Read these off the grid that follows.
1) Which number is the entry just right of the centre entry?
2) Which number is the entry just left of the smallest entry?
3) Which number is the entry just right of the smallest entry?
[[5105 6143 6750 5003 5621 5139 4993 4841 5276 5436 5010 4056 5367 4920
  4276]
 [5219 4474 4458 5741 5287 5155 5068 5162 5403 4653 5285 5668 4593 5329
  5831]
 [4997 4619 4209 3852 3968 4817 4943 5050 4409 4450 4909 4818 5143 4878
  4722]
 [4865 5724 5223 6047 5509 4549 5494 4797 5599 5287 4653 4322 4750 4394
  4160]
 [4558 5117 4726 3941 4604 5329 4316 4820 4456 5359 4907 5172 5284 5375
  5456]
 [5657 4049 6197 5765 5509 6119 5456 5211 5679 5040 5433 5956 4857 4625
  6429]
 [4732 5444 5158 4611 4836 4947 4660 4631 4647 4717 4938 4458 5419 5465
  5618]
 [5254 4573 6566 3543 4424 5741 5258 5564 4552 5129 5492 5321 5772 5095
  5070]
 [4788 4666 3411 4758 4707 4797 4319 4820 4803 4722 4969 5326 4753 5387
  5666]
 [4705 4511 3378 4501 4519 4874 4103 5383 4874 5052 5334 5735 4773 5636
  4953]
 [5009 5676 4771 5647 5257 4404 5143 5428 5567 4985 5132 4482 4578 5033
  3086]
 [5670 3546 8116 2567 4144 7171 5874 5891 4273 5371 5677 6259 6250 4543
  6274]
 [4353 5443 3304 3310 3893 3729 4275 4809 4134 4657 4702 4126 5343 5365
  3733]]
1) 4647
2) 8116
3) 4144

Read these off the grid that follows. Counting starts at 0.
1) Read off the entry in row 0 and column 0.
2) Read off the entry just left of 27.
3) Read off the entry directly above 43.
4) Read off the bottom-right entry.
5) Read off the top-right entry.
6) Read off the entry directly below the largest entry.
7) Read off the entry just right of 42.
8) Read off the entry in row 0 and column 2.
[[76 32 53 44 63 36 91 36 35 85 21]
 [39 27 42 31 88 51 72 43 22 49 14]]
1) 76
2) 39
3) 36
4) 14
5) 21
6) 72
7) 31
8) 53

81	54	56	66	76	38	42	65	74	26
81	78	22	52	36	85	71	33	78	70
82	35	31	15	37	30	48	73	41	72
56	51	28	77	36	58	63	71	39	60
62	69	20	61	67	68	20	70	20	80
56	75	30	69	57	21	25	67	54	61
63	62	73	57	35	69	56	45	60	21
33	40	70	49	74	64	16	29	65	26
18	72	50	52	42	77	54	65	40	84
31	33	27	58	79	17	66	21	60	26
56	71	84	68	75	75	22	23	60	36
16	25	14	53	21	31	79	42	63	70
71	60	69	74	75	34	85	56	75	39
50	62	73	32	36	53	44	43	54	38
The entry in the top-left corner? 81
The smallest entry: 14
The entry just left of 23? 22
The bottom-right entry? 38
The last entry of the smallest entry's row? 70
The fifth-last entry, reading row by row is 53
The 2nd entry in reading order? 54
The entry just left of 29? 16
The entry in the bottom-left corner? 50
The entry just right of the smallest entry? 53
The smallest entry in the last row? 32
The top-right entry is 26
The smallest entry in the last column is 21
The bottom entry of the column that holds the smallest entry? 73
The 4th entry in reading order -> 66
The fifth entry in reading order -> 76
The entry directly above the smallest entry is 84
The second-last entry, reading row by row? 54
The largest entry in the last column is 84
The fourth-last entry, reading row by row? 44
The 2nd entry on the diagonal from the top-right corner: 78

Questions about the grid below. Rows and columns are numbered from 0.
1) What is the entry at row 0, column 2?
2) What is the entry directly below 125?
3) What is the entry just left of 128?
4) What is the entry at row 2, column 0?
5) What is the entry in row 1 and column 0?
6) What is the entry just right of the largest entry?
7) What is the entry in the top-right corner?
8) What is the entry just left of the smallest entry?
array([[167, 115,  13,  54,  99, 176, 132, 106, 151, 112],
       [132,  87,  82,  76, 154, 175,  98,  92, 112, 132],
       [139, 141,  82, 117,  87, 107, 148, 137, 139, 101],
       [ 98, 135, 180, 165, 115,  73, 125, 137, 109, 118],
       [148, 140,  68, 103,  79, 121, 146, 130, 149, 105],
       [114, 104, 126, 110, 140, 138, 102, 106, 112, 130],
       [ 99, 108, 166, 137, 144, 115, 102, 112, 101, 133],
       [137, 133,  88, 112,  96, 117, 138, 129, 136, 108],
       [ 71, 117, 226, 181, 150,  73, 102, 128,  84, 131]])
1) 13
2) 146
3) 102
4) 139
5) 132
6) 181
7) 112
8) 115

[-15.2, -37.8, 36.8, -9.5, 34.2, -0.9, 28.8, 26.5, -7.1, -7.0, 15.6, 43.4, 34.7, 39.2]
Which number is the smallest entry?
A: -37.8
The entry just left of -7.0 is -7.1
The entry just right of the smallest entry -> 36.8
The maximum: 43.4
The entry just right of -7.1 -> -7.0

a = [-28.1 -31.5  43.6 -36.7 -32.1  40.1]
Find the entry just left of the smallest entry.
Answer: 43.6
The entry just left of 43.6 is -31.5

Read these off the array that follows.
1) Report the last entry, reading row by row.
2) Report the first entry in the row that holds the largest entry.
3) Report the largest entry in the first row.
4) Report the 3rd entry on the main diagonal.
5) Report the minimum.
6) Report the entry just right of the centre entry.
7) Report the 2nd-last entry, reading row by row.
8) Report the entry just left of the centre entry.
14.7,13.4,-1.2,-17.8,10.9,-20.7,26.9
16.0,-56.9,23.0,-26.3,-15.3,-1.2,17.9
21.3,28.9,1.2,19.1,-50.9,4.1,-1.1
1) -1.1
2) 21.3
3) 26.9
4) 1.2
5) -56.9
6) -15.3
7) 4.1
8) 23.0

[[630 844 442 562 684 662 115 972]
 [647 801 518 601 685 669 286 891]
 [697 702 701 699 698 700 698 699]
 [626 844 443 561 678 661 114 971]]
Read off the entry just right of 697.
A: 702
The entry just left of 442 is 844
The 2nd largest entry is 971
The bottom entry of the column that holds the smallest entry is 114
Read off the last entry of the largest entry's row.
A: 972
Read off the first entry in the row that holds the smallest entry.
A: 626
The 3rd entry, reading row by row is 442
Read off the entry just left of the smallest entry.
A: 661
The 3rd smallest entry -> 286
The entry just right of 442 is 562
The entry just left of 115: 662

B = 21.46	-5.38	11.52	-12.95	15.66	0.49	20.90	-11.54	12.16	-6.97	1.12	-8.53	21.98
Give the entry just right of -6.97.
1.12
The entry just left of 0.49 -> 15.66
Give the largest entry.
21.98
The entry just right of 21.46 is -5.38
Give the smallest entry.
-12.95
The centre entry: 20.90

[59.5  3.5 32.8  5.3 25.3  6.9]
The third entry from the left is 32.8
The 3rd entry from the right -> 5.3
The first entry from the left? 59.5
The second entry from the right? 25.3
